Here is a tiny trained network, its code and every weight. The questions are about switching its units off for an input and a class, where a switched-off unit gives its printed mean instead of its output.

import numpy as np


def w(rows, s, z=0):
    codes = np.array(rows[::2]) - 128.0
    scale = np.full(codes.shape[1], s)
    scale[-1] = z or s
    return codes * scale


def f(y):
    return y / 2 * (1 + np.tanh(0.7978845608 * (y + 0.044715 * y**3)))


def log_softmax(a):
    a = a - a.max(-1, keepdims=True)
    return a - np.log(np.exp(a).sum(-1, keepdims=True))


def net(x, mask):
    res = np.array(x, float).reshape(1, 7) / 4 @ E
    y = f(res @ A[0][:, :-1].T + A[0][:, -1])
    res = res + np.where(mask, y, B[0][:, -1]) @ B[0][:, :-1]
    return log_softmax(res[-1] @ U[:, :-1].T + U[:, -1])


A, B = {}, {}
E = w([
[118,160,163,94,37,32,178,130,223,191,127],'x0',
[96,55,115,146,83,143,83,75,107,232,115],'x1',
[113,92,132,123,153,191,73,145,82,151,151],'x2',
[168,163,107,140,150,129,161,126,123,48,103],'x3',
[3,102,192,128,229,103,82,131,140,127,239],'x4',
[142,165,201,37,97,215,80,251,125,162,180],'x5',
[172,196,147,98,147,131,163,187,148,53,137],'x6',
],0.0047)
A[0] = w([
[137,212,181,98,220,146,146,224,121,16,179,252],'neuron 0',
[70,96,123,176,109,42,151,65,204,163,126,157],'neuron 1',
[56,42,134,174,200,165,39,107,31,143,188,163],'neuron 2',
[55,123,148,185,172,22,172,64,225,108,164,148],'neuron 3',
[132,127,125,131,131,129,130,126,123,130,126,116],'neuron 4',
[203,158,2,195,122,96,205,87,127,80,45,90],'neuron 5',
[131,123,129,124,129,125,127,129,128,127,127,129],'neuron 6',
],0.0045,0.0015)
B[0] = w([
[207,204,195,66,59,171,161,206,199,240,136,252],'neuron 0',
[172,176,170,88,89,186,154,180,171,186,137,189],'neuron 1',
[53,56,60,192,195,79,93,47,58,24,115,223],'neuron 2',
[194,193,181,75,67,185,154,191,184,211,133,199],'neuron 3',
[128,124,128,128,129,132,126,127,128,121,132,126],'neuron 4',
[33,30,45,203,219,50,72,37,37,3,125,216],'neuron 5',
[127,130,130,130,125,130,129,125,130,129,124,128],'neuron 6',
],0.0053,0.0041)
U = w([
[188,185,205,5,60,154,151,237,196,193,133,251],'0',
[65,77,54,254,194,105,107,17,63,64,125,5],'1',
],0.0069,0.0022)

Each question gives the input, the list of numbers given to net, and the class t.
The units are the neurons (one row each of A and B). Each row of codes is followed by its name. A weight is (code - 128) times the scale printed after its matrix; where a second scale follows, it is the last column's (A, B and U).
mask holds one flag per neuron, in row order. A switched-off neuron (its flag False) gives its mean, the last column of its row in B, instead of its output. The means were averaged over made-up inputs and are rounded, as every weight is.
A unit's drop is (log p(t) with every unit on - log p(t) with that unit switched off) / (log p(t) with every unit on - log p(t) with every unit switched off).
The circuit of an input: a set's keep is (log p(t) with only the set's units on - log p(t) with every unit switched off) / (log p(t) with every unit on - log p(t) with every unit switched off). Starting from all 7 units, units are removed one at a time, each time the one whose removal leaves the highest keep (on an exact tie, the one counted first), for as long as the keep stays at least 0.8.
circuit, biggest first: the units of the circuit, biggest drop first
most important unit: the unit with the biggest drop
top k neurons: the k neurons with the biggest drops, biggest first
drop of u: that unit's drop, to one decimal
input [6,-6,8,-3,6,-8,0], class 0: most important unit -> neuron 3
input [-7,-5,8,1,-8,6,-8], class 1: circuit, biggest first -> (neuron 2; neuron 3)
input [5,3,-1,-4,0,-6,-1], class 0: top 3 neurons -> (neuron 1; neuron 3; neuron 2)
input [0,8,-4,-1,7,3,1], class 1: top 2 neurons -> (neuron 2; neuron 0)
input [-3,-1,-7,-1,-4,-1,7], class 1: top 3 neurons -> (neuron 5; neuron 3; neuron 1)
input [6,-4,-6,-1,-7,-4,-1], class 1: top 2 neurons -> (neuron 5; neuron 0)
input [7,6,7,-5,6,-6,6], class 0: drop of neuron 5 -> 0.3
input [0,3,8,-6,4,0,6], class 1: drop of neuron 3 -> 0.1
input [0,0,1,0,-7,-3,8], class 1: drop of neuron 5 -> 0.5
input [6,5,-6,7,7,-4,-7], class 0: drop of neuron 3 -> 0.1
